Below are the code and all the weights of a small trained network. Each question names an input and a class and asks about switching units off, where a switched-off unit gives its printed mean instead of its output.

import numpy as np


def w(rows, s, z=0):
    codes = np.array(rows[::2]) - 128.0
    scale = np.full(codes.shape[1], s)
    scale[-1] = z or s
    return codes * scale


def f(y):
    return np.maximum(y, 0)


def log_softmax(a):
    a = a - a.max(-1, keepdims=True)
    return a - np.log(np.exp(a).sum(-1, keepdims=True))


def net(x, mask):
    res = np.array(x, float).reshape(1, 4) / 4 @ E
    y = f(res @ A[0][:, :-1].T + A[0][:, -1])
    res = res + np.where(mask, y, B[0][:, -1]) @ B[0][:, :-1]
    return log_softmax(res[-1] @ U[:, :-1].T + U[:, -1])


A, B = {}, {}
E = w([
[151,136,186,71,14,45,124],'x0',
[50,96,163,48,137,208,139],'x1',
[40,122,7,123,69,76,124],'x2',
[141,87,141,148,96,186,7],'x3',
],0.013)
A[0] = w([
[130,119,129,174,183,172,149,57],'neuron 0',
[172,106,202,109,61,103,130,78],'neuron 1',
[53,102,168,95,129,168,167,104],'neuron 2',
[155,82,157,188,92,175,15,255],'neuron 3',
[64,134,66,161,146,123,113,118],'neuron 4',
[127,170,145,104,158,117,245,151],'neuron 5',
[169,115,117,208,98,78,100,92],'neuron 6',
[121,137,168,54,61,71,151,98],'neuron 7',
[200,176,191,149,179,191,146,38],'neuron 8',
[68,77,172,89,126,146,156,86],'neuron 9',
[118,84,140,53,138,192,159,43],'neuron 10',
[141,140,137,83,70,106,96,2],'neuron 11',
[197,103,216,154,157,177,173,17],'neuron 12',
[116,49,146,157,89,165,25,96],'neuron 13',
[156,193,134,220,162,64,121,47],'neuron 14',
[194,169,108,189,146,110,135,95],'neuron 15',
[129,125,102,211,179,199,140,104],'neuron 16',
],0.013,0.0059)
B[0] = w([
[147,42,170,114,212,76,116,182],'neuron 0',
[124,40,192,104,198,79,84,194],'neuron 1',
[117,155,177,165,54,76,57,187],'neuron 2',
[106,178,179,78,161,151,201,251],'neuron 3',
[146,2,103,204,79,161,167,199],'neuron 4',
[93,201,155,119,244,190,220,211],'neuron 5',
[90,163,139,148,100,169,86,198],'neuron 6',
[140,51,142,171,167,114,145,202],'neuron 7',
[123,81,61,187,35,115,153,208],'neuron 8',
[129,216,133,181,66,127,43,176],'neuron 9',
[99,174,184,166,121,92,41,180],'neuron 10',
[143,69,137,147,164,61,143,164],'neuron 11',
[133,91,60,202,14,170,175,204],'neuron 12',
[35,170,178,194,145,146,224,215],'neuron 13',
[97,196,118,162,117,140,46,198],'neuron 14',
[65,150,180,145,106,90,64,191],'neuron 15',
[171,70,224,69,194,43,85,215],'neuron 16',
],0.0088,0.02)
U = w([
[134,39,171,139,189,86,90,91],'0',
[85,189,152,152,176,147,199,109],'1',
[94,186,148,165,107,121,4,89],'2',
[106,50,80,179,52,127,162,170],'3',
[123,134,157,132,150,135,132,250],'4',
[183,183,79,70,124,157,119,96],'5',
[172,160,86,94,117,163,135,98],'6',
[199,118,62,129,105,157,145,93],'7',
],0.013)

Each question gives the input, the list of numbers given to net, and the class t.
The units are the neurons (one row each of A and B). Each row of codes is followed by its name. A weight is (code - 128) times the scale printed after its matrix; where a second scale follows, it is the last column's (A, B and U).
mask holds one flag per neuron, in row order. A switched-off neuron (its flag False) gives its mean, the last column of its row in B, instead of its output. The means were averaged over made-up inputs and are rounded, as every weight is.
A unit's drop is (log p(t) with every unit on - log p(t) with that unit switched off) / (log p(t) with every unit on - log p(t) with every unit switched off).
The circuit of an input: a set's keep is (log p(t) with only the set's units on - log p(t) with every unit switched off) / (log p(t) with every unit on - log p(t) with every unit switched off). Starting from the 12 units with the biggest drops (on a tie, the unit counted first), units are removed one at a time, each time the one whose removal leaves the highest keep (on an exact tie, the one counted first), for as long as the keep stays at least 0.8.
circuit, biggest first: the units of the circuit, biggest drop first
most important unit: the unit with the biggest drop
top k neurons: the k neurons with the biggest drops, biggest first
drop when u is switched off: that unit's drop, to one decimal
input [5,-7,-7,-4], class 2: most important unit	neuron 14
input [-2,0,7,7], class 1: top 2 neurons	(neuron 13; neuron 3)
input [-5,2,0,6], class 1: top 3 neurons	(neuron 13; neuron 3; neuron 1)
input [1,-6,6,-4], class 2: top 4 neurons	(neuron 14; neuron 12; neuron 8; neuron 6)
input [0,8,8,0], class 2: top 3 neurons	(neuron 9; neuron 2; neuron 10)
input [-3,0,4,-3], class 3: top 2 neurons	(neuron 3; neuron 4)
input [6,-7,8,8], class 1: circuit, biggest first	(neuron 3; neuron 13)
input [-6,7,6,-2], class 2: top 3 neurons	(neuron 9; neuron 2; neuron 10)
input [-7,0,-5,-5], class 0: top 2 neurons	(neuron 16; neuron 0)
input [6,-6,-8,-4], class 3: top 3 neurons	(neuron 12; neuron 8; neuron 16)
input [-5,5,6,-5], class 3: top 2 neurons	(neuron 4; neuron 3)
input [-7,-5,7,0], class 0: top 2 neurons	(neuron 16; neuron 12)
input [-7,5,8,8], class 1: top 4 neurons	(neuron 13; neuron 3; neuron 8; neuron 12)
input [3,3,-8,6], class 3: circuit, biggest first	(neuron 12)
input [-4,5,-1,-4], class 2: top 2 neurons	(neuron 2; neuron 3)
input [2,4,-5,0], class 3: top 3 neurons	(neuron 12; neuron 8; neuron 14)
input [8,1,-4,-6], class 0: top 2 neurons	(neuron 1; neuron 7)
input [8,-8,-5,7], class 0: top 2 neurons	(neuron 1; neuron 11)
input [-5,5,-7,2], class 3: drop when neuron 8 is switched off	0.9
input [-3,3,7,-6], class 3: drop when neuron 14 is switched off	0.1
input [6,-2,-3,8], class 1: circuit, biggest first	(neuron 13)
input [4,-2,-7,1], class 3: drop when neuron 12 is switched off	0.4
input [-1,8,2,3], class 2: drop when neuron 15 is switched off	0.0
